Here is a tiny trained network, its code and every weight. The questions are about switching its units off for an input and a target symbol, where a switched-off unit gives its printed mean instead of its output.

import numpy as np


def w(rows, s, z=0):
    codes = np.array(rows[::2]) - 128.0
    scale = np.full(codes.shape[1], s)
    scale[-1] = z or s
    return codes * scale


def f(y):
    return np.maximum(y, 0)


def softmax(a):
    e = np.exp(a - a.max(-1, keepdims=True))
    return e / e.sum(-1, keepdims=True)


def log_softmax(a):
    a = a - a.max(-1, keepdims=True)
    return a - np.log(np.exp(a).sum(-1, keepdims=True))


def net(x, mask):
    ids = ['αεηλμτφψω'.index(c) for c in x.split()]
    T = len(ids)
    res = E[ids] + P[:T]
    u = 0
    for l in range(3):
        r = res
        for j in range(2):
            rows = slice(2 * j, 2 * j + 2)
            q, k, v = (r @ M[l][rows].T for M in (Q, K, V))
            z = softmax(np.where(np.tri(T) > 0, q @ k.T / 2**0.5, -1e9)) @ v
            o = O[l][rows]
            res = res + np.where(mask[u + j], z, o[:, -1]) @ o[:, :-1]
        u += 2
        y = f(res @ A[l][:, :-1].T + A[l][:, -1])
        res = res + np.where(mask[u : u + 8], y, B[l][:, -1]) @ B[l][:, :-1]
        u += 8
    return log_softmax(res[-1] @ U[:, :-1].T + U[:, -1])


Q, K, V, O, A, B = {}, {}, {}, {}, {}, {}
E = w([
[231,22,195,81,143,137,101,142],'α',
[214,104,179,214,90,133,120,141],'ε',
[155,112,134,179,139,198,64,42],'η',
[224,129,83,85,106,105,122,169],'λ',
[183,85,116,95,89,151,174,66],'μ',
[177,117,202,207,207,65,61,142],'τ',
[153,73,56,105,98,232,46,167],'φ',
[129,171,25,160,146,112,43,80],'ψ',
[59,123,219,249,87,19,95,147],'ω',
],0.019)
P = w([
[154,63,129,232,37,79,89,77],'0',
[139,82,134,209,86,102,95,83],'1',
[124,109,143,197,105,125,99,96],'2',
[105,133,145,172,123,157,119,115],'3',
[82,141,146,153,134,185,135,133],'4',
[52,166,160,139,143,205,159,150],'5',
[37,162,152,117,158,233,176,171],'6',
[9,173,140,114,162,254,197,201],'7',
],0.0086)
Q[0] = w([
[254,111,179,140,218,170,150,142],'L0H0',
[86,124,30,45,178,134,204,156],'L0H0',
[224,114,236,166,92,129,50,189],'L0H1',
[47,114,95,86,121,58,137,189],'L0H1',
],0.0082)
K[0] = w([
[152,221,166,148,252,220,226,153],'L0H0',
[226,86,72,119,99,181,163,99],'L0H0',
[125,178,151,203,198,180,213,179],'L0H1',
[196,61,172,208,124,3,125,105],'L0H1',
],0.0066)
V[0] = w([
[180,2,133,124,28,123,124,57],'L0H0',
[169,182,157,176,118,135,148,73],'L0H0',
[140,189,140,87,135,142,66,92],'L0H1',
[110,23,192,100,84,146,118,119],'L0H1',
],0.0059)
O[0] = w([
[164,234,141,204,21,189,135,133,254],'L0H0',
[175,128,90,105,119,255,109,115,179],'L0H0',
[136,109,205,205,172,154,212,108,110],'L0H1',
[100,97,100,162,129,118,200,153,205],'L0H1',
],0.0085,0.0064)
A[0] = w([
[79,230,82,179,170,220,113,209,213],'L0N0',
[70,200,80,116,140,103,145,109,3],'L0N1',
[90,243,184,134,159,91,233,151,165],'L0N2',
[145,1,186,144,107,35,134,189,191],'L0N3',
[141,76,127,162,119,113,50,136,131],'L0N4',
[139,164,110,195,112,112,108,156,165],'L0N5',
[138,88,67,121,205,198,142,110,169],'L0N6',
[167,77,166,173,103,69,227,51,28],'L0N7',
],0.007,0.0028)
B[0] = w([
[59,23,186,38,120,62,87,127,223],'L0N0',
[190,125,78,60,226,141,28,66,134],'L0N1',
[53,67,185,112,117,74,42,128,148],'L0N2',
[105,52,140,222,157,120,183,119,255],'L0N3',
[186,52,127,89,116,145,115,76,217],'L0N4',
[158,49,120,41,254,152,118,164,237],'L0N5',
[58,152,150,203,89,122,79,208,168],'L0N6',
[105,87,103,208,218,128,90,21,169],'L0N7',
],0.0062,0.0078)
Q[1] = w([
[207,152,201,193,182,186,72,191],'L1H0',
[67,253,143,142,140,57,156,70],'L1H0',
[110,46,122,150,111,125,126,71],'L1H1',
[157,225,98,103,143,100,148,125],'L1H1',
],0.0084)
K[1] = w([
[21,211,81,116,151,147,196,96],'L1H0',
[211,64,28,190,88,127,75,106],'L1H0',
[30,128,217,162,154,82,109,173],'L1H1',
[254,97,87,230,127,117,55,50],'L1H1',
],0.009)
V[1] = w([
[176,133,210,94,130,164,182,254],'L1H0',
[162,145,146,137,106,94,35,181],'L1H0',
[157,184,193,181,109,111,139,128],'L1H1',
[12,108,151,125,99,179,117,129],'L1H1',
],0.0053)
O[1] = w([
[106,150,155,204,166,97,78,188,57],'L1H0',
[240,19,137,148,139,114,55,159,254],'L1H0',
[192,127,131,55,139,2,130,168,126],'L1H1',
[205,247,145,116,215,121,149,86,225],'L1H1',
],0.009,0.0032)
A[1] = w([
[140,113,157,111,127,194,124,198,9],'L1N0',
[115,146,111,110,110,224,123,211,181],'L1N1',
[178,133,89,89,135,150,198,233,178],'L1N2',
[53,110,71,88,111,175,115,117,97],'L1N3',
[93,111,139,144,156,225,113,108,3],'L1N4',
[137,156,208,125,97,113,4,107,145],'L1N5',
[80,153,102,107,70,225,97,76,161],'L1N6',
[118,94,66,88,254,142,165,111,83],'L1N7',
],0.0083,0.003)
B[1] = w([
[185,129,133,150,79,51,101,112,211],'L1N0',
[126,163,103,135,41,57,34,130,192],'L1N1',
[97,207,79,234,110,192,59,59,176],'L1N2',
[153,74,181,106,168,43,91,95,157],'L1N3',
[58,52,37,156,163,104,230,84,205],'L1N4',
[103,127,25,35,138,191,109,139,255],'L1N5',
[163,33,252,121,133,123,2,223,201],'L1N6',
[198,67,161,129,95,81,88,54,167],'L1N7',
],0.0058,0.0077)
Q[2] = w([
[141,14,144,150,165,197,114,2],'L2H0',
[95,90,27,9,160,116,174,93],'L2H0',
[164,109,247,178,99,83,92,62],'L2H1',
[21,106,143,61,111,146,236,165],'L2H1',
],0.0071)
K[2] = w([
[3,172,204,127,199,86,58,89],'L2H0',
[113,3,170,174,61,139,118,62],'L2H0',
[48,172,210,82,176,88,89,172],'L2H1',
[192,85,121,137,126,152,147,69],'L2H1',
],0.0071)
V[2] = w([
[76,50,70,85,252,171,75,62],'L2H0',
[160,203,90,34,136,67,9,71],'L2H0',
[209,146,151,86,133,253,163,120],'L2H1',
[186,96,197,170,223,78,209,141],'L2H1',
],0.0043)
O[2] = w([
[104,137,11,80,143,40,76,40,255],'L2H0',
[105,68,206,79,83,63,116,102,137],'L2H0',
[61,199,72,197,1,127,52,72,85],'L2H1',
[173,171,61,187,141,103,247,203,126],'L2H1',
],0.0069,0.0091)
A[2] = w([
[190,122,80,179,162,157,82,125,99],'L2N0',
[48,124,124,83,1,207,208,134,254],'L2N1',
[48,178,112,109,144,166,174,170,163],'L2N2',
[109,88,94,133,96,71,160,114,154],'L2N3',
[154,236,111,231,28,149,83,142,154],'L2N4',
[164,114,160,118,126,130,150,36,112],'L2N5',
[103,87,123,9,186,62,41,107,139],'L2N6',
[145,27,124,143,188,181,126,110,95],'L2N7',
],0.0078,0.0074)
B[2] = w([
[120,213,108,105,135,123,176,131,188],'L2N0',
[118,5,96,98,194,131,193,191,134],'L2N1',
[145,75,125,87,113,134,171,120,129],'L2N2',
[129,133,101,130,145,110,87,112,162],'L2N3',
[68,187,141,97,120,110,132,147,154],'L2N4',
[93,151,125,90,169,110,212,116,166],'L2N5',
[155,132,128,149,79,157,178,135,254],'L2N6',
[109,146,151,131,125,122,76,104,225],'L2N7',
],0.011,0.023)
U = w([
[144,161,148,234,57,118,183,114,66],'α',
[124,201,135,24,122,59,45,153,206],'ε',
[96,195,116,75,118,77,115,98,62],'η',
[204,102,182,182,127,194,79,110,65],'λ',
[95,80,101,80,154,171,144,157,229],'μ',
[147,68,22,178,178,87,70,144,213],'τ',
[88,166,151,114,182,224,74,55,149],'φ',
[141,120,145,129,62,72,181,69,3],'ψ',
[254,150,154,38,178,182,142,128,161],'ω',
],0.0065,0.0039)

Each question gives the input, a string of symbols that net reads in full, and the target symbol t.
The units are the heads (2 rows each of Q, K, V and O) and the neurons (one row each of A and B). Each row of codes is followed by its name. A weight is (code - 128) times the scale printed after its matrix; where a second scale follows, it is the last column's (O, A, B and U).
mask holds one flag per unit, layer by layer, with each layer's heads first. A switched-off unit (its flag False) gives its mean, the last column of its rows in O or B, instead of its output. The means were averaged over made-up inputs and are rounded, as every weight is.
A unit's drop is (log p(t) with every unit on - log p(t) with that unit switched off) / (log p(t) with every unit on - log p(t) with every unit switched off).
The circuit of an input: a set's keep is (log p(t) with only the set's units on - log p(t) with every unit switched off) / (log p(t) with every unit on - log p(t) with every unit switched off). Starting from the 12 units with the biggest drops (on a tie, the unit counted first), units are removed one at a time, each time the one whose removal leaves the highest keep (on an exact tie, the one counted first), for as long as the keep stays at least 0.8.
circuit, biggest first: the units of the circuit, biggest drop first
unit that matters most: the unit with the biggest drop
top k neurons: the k neurons with the biggest drops, biggest first
top k neurons in layer l: the k neurons of layer l with the biggest drops, biggest first
heads that matter: for each layer, one digit per head in row order, 1 if its drop is at least 0.15 and else 0, layers parted by /
input α ε μ, target μ: unit that matters most	L2N1
input ψ ω α φ, target λ: top 3 neurons	[L2N6 L1N6 L0N0]
input α μ τ ω μ α ω τ, target ω: circuit, biggest first	[L1H1 L2H1]
input ε ψ ψ α φ α, target φ: circuit, biggest first	[L0N0 L1H1 L2H1]
input φ λ λ ε α μ, target μ: circuit, biggest first	[L2N1 L2H1]
input λ φ λ ε α φ τ, target φ: heads that matter	10 / 01 / 01
input ω α μ, target ω: top 2 neurons in layer 0	[L0N3 L0N7]
input λ μ ψ η α τ, target τ: circuit, biggest first	[L0H0 L2H0]
input τ ψ ω α α φ η ε, target φ: circuit, biggest first	[L1H1 L0N0]
input α μ μ ω λ ψ λ τ, target ψ: top 3 neurons	[L2N6 L0N4 L0N0]
input α α α τ ψ, target ψ: circuit, biggest first	[L2N6 L2H0 L0N0 L1N3]
input η φ α μ, target φ: top 2 neurons	[L0N7 L1N6]
input ω μ α λ ε, target λ: top 4 neurons in layer 0	[L0N0 L0N7 L0N4 L0N5]
input α α ε, target ε: unit that matters most	L0H0
input ψ λ μ φ λ ε, target φ: circuit, biggest first	[L1H1 L0N0 L2N6]
input α τ α ε α η φ α, target φ: heads that matter	00 / 01 / 01
input λ φ ψ ε, target ψ: top 2 neurons	[L2N6 L2N5]
input τ ω ψ ε λ α, target λ: top 2 neurons in layer 2	[L2N0 L2N4]
input τ α α α τ τ μ μ, target τ: heads that matter	01 / 00 / 01
input μ α α α η α, target η: unit that matters most	L0N0
input ε ω φ, target λ: top 3 neurons	[L1N6 L0N0 L2N6]
input μ φ α ω ψ, target ω: heads that matter	00 / 00 / 00
input ψ φ τ τ α φ μ, target φ: top 2 neurons	[L0N0 L0N7]
input ω α ε α, target ε: heads that matter	11 / 10 / 00
input ε ω ε α ε α, target ε: top 2 neurons	[L2N6 L2N4]
